In the rows, 128 means zero.
Group and class of each row:
[147 129 120 115 122 121 159 111 121 168 151 121  81 177 140  91  96 207
 100 141 106 179 176 152 145 135  91 121  69  89 129  96 238 106 142 148
 124 100 179  85  46 115 128 115 121 127 131 104 158 103 129 112 134 145
 115 151 125 101  98  93 178 109 117 103 156 143 116]
P [9]
[141 135 137 118 131 112 123 148 129 113 129 159 152 119 130 175 166  95
 149 120 138 117 114 157 166 122 122 136 122 150 139 121 112 142 133 110
 154 113 133 127 146 124 103 137   4  83 148 139 121 121 112 128 172 124
  99 114 155 127 162 109 121 137 149 115 127 129 176]
R [19]
[151 144 116 110  78 100 128 104 158 118 125 142 119 136 143 132 137 125
 142 132 145 112 143 158 156 136 122 123 113 110 138 120 151 151 135 130
 163 165 154 136 135 108  77 130 120  85 121 130 129 125 156 134 156 111
  81 113 151 128 148 115 155  85 130 126 133 120 165]
X [16]
[131 112 151 135 148 110 114 131 154 112 144 166 138 140 135 155 145 118
 175 142 147 123 130 132 119 105 131 160  90 141 149 148  81 158 128 128
 145 122 124  93 149  94 134 116 133  79 138 122 105 135 129 122 213 116
 133 111 227  84 149  54 141 154 146 125 129  92 152]
X [16]
[178 116 150  98 126 157 154 161 128 136 138 154 159 137 132 102 114 117
 120 120  91 108 117 129 157 149  87 128  79 108 119 142 153 152 146 133
 155  83 194 146 117 133 170 135 165  50 167 124 125 133 120 148 122 124
 140 154 174 142 126  72 128 134 114 118 113 131 144]
R [11]
[185 155 160 113 104  92 177 168 135 150 241 114   4 132 126  95  91 229
 120 144 120 150 133 130 176 160 134  82 111 140 147 159  37  65 151 145
 146 118 196  86  97 107 174 167 126  65 102 199 160  97 111 107 117 139
 120 143 104 144  81 133 137  90 123 109 133 125 148]
P [24]
[159 131 140 133 121 156 122 141 161 121 114 150 186 137  99 160 104  94
 137 113 115  91 124 124 155 122 135 144 121 122 106 118 101 148 133 108
 163 110 183 152 138 118 153 102 156  58 142 127 118 110 145 153 144 139
 133 118 176 140 144  82 145 137 122 139 130 117 140]
R [11]
[168  93 137 146 115 170 129 163 118 125 141 166 178 144 142 121  99 115
 142 107 100 123 124 158 142 137  74 136  88 107 122 124 166 142 111 139
 134  73 186 121 132 125 182 115 162  54 141 101 102 120 116 150 137 113
 137 162 173 105 111  35 141 149 118 123 144 124 135]
R [11]
[213 152 169 103  97 107 159 173 147 138 229 128  36 115 102 145  66 195
 105 107 108 111 136 128 178 130 116 107  94 130 131 148   6  85 138 128
 136 116 232 128 110 139 224 136 159  19 116 184 137  94 134 159 133 120
 104 141 129 171 114 118 143  93 104 130 120 116 149]
P [24]
[139  60 149 117 126 158 129 149 127 114  93 165 174 153 148 130 127  90
 139 110  99 100 127 138 176 108 115 139  93 141 119 135 183 174 128  82
 158  79 166 164 125 159 198 119 170  37 186  92  91 125 111 148 115 140
 158  91 183 119 153  86 106 155 136 122 132 130 155]
R [15]
[162 108 150 176 133 167 143 168 141 100 167 185 185 145 162 101  96 105
 161 125  86 119 121 143 140 158 100 138 104  99 129 144 113 115 148 148
 157  75 182 117 133 124 164 126 189  42 148 135 122 119 111 155 138 188
 129 133 181 142 128  33  98 168 148 122 139  95 154]
R [11]
[164 108 159 133 130 163  92 153 157  96 118 176 203 111 111 172 127  73
 151 110 112  88 116 150 147 115 124 113 133 113 118 139  89 162 130 101
 159 123 171 173 181 134 168 116 166  41 151 127 105 125 131 150 177 129
 134 118 180 163 153  88 129 142 108 108 140 113 161]
R [19]
[112 136 140  93 158 113 159 114 107 145 163 136  51 144 136 105 127 164
  99 144 106 139 140  91 151 130 137 114 102 129 126 135 134 119 143 147
 118  99 120  80  99 104 161 139 131 134 122 110 121 128 160 109 107 157
 168 117 131 100 133 133 133 101 128 125 133 128 126]
X [25]
[201 139 157 115  96 121 152 170 118 145 178 128  62 131 107 128  56 171
 127  88 124 126 132 151 152 144 117 102 125 130 136 125  52 107 119 115
 141 132 219 143 121 125 208 129 145  53  94 175 147  96 124 157 106 110
 101 145 139 171 107 102 129  86 109 122 144 125 130]
P [24]
[ 82 114 137  73 136  65 148  80 106 144 125 147  49 163 137  90 187 127
 118 139 121 124 130 124 170  92 126 143  76 178 148 157 176 168 136 145
 157 123  86 106  89 101  76 155 107  94 194  94 125 139 128  92 141 152
 131 113 153  65 144 123 124 128 131  96 148 148 171]
X [30]
[146 102 141 134 146 127 146 128 140 117 129 173 124 144 139 137 102  94
 174 110  98  86 144 128 158 116 119 121 130 107 119 135 138 156 144 119
 169 123 178 142 143 150 160 106 156  16 162 128 121 112 128 156 126 164
 122 147 176 143 150  81 116 143 141 115 143 125 158]
R [11]
[161 132  70 144 103 127 158 157 108 137 124 121  53 139 130 106  94 169
 123 125 124 169 140 143 130 140  99 126 130  84 114 105 196 105 157 147
 116 140 169  89 107 145 106 116 115 108  98 124 164 125 130 130  83 135
  71 134 100 138  99 122 132 111 121 106 139 137 106]
P [8]
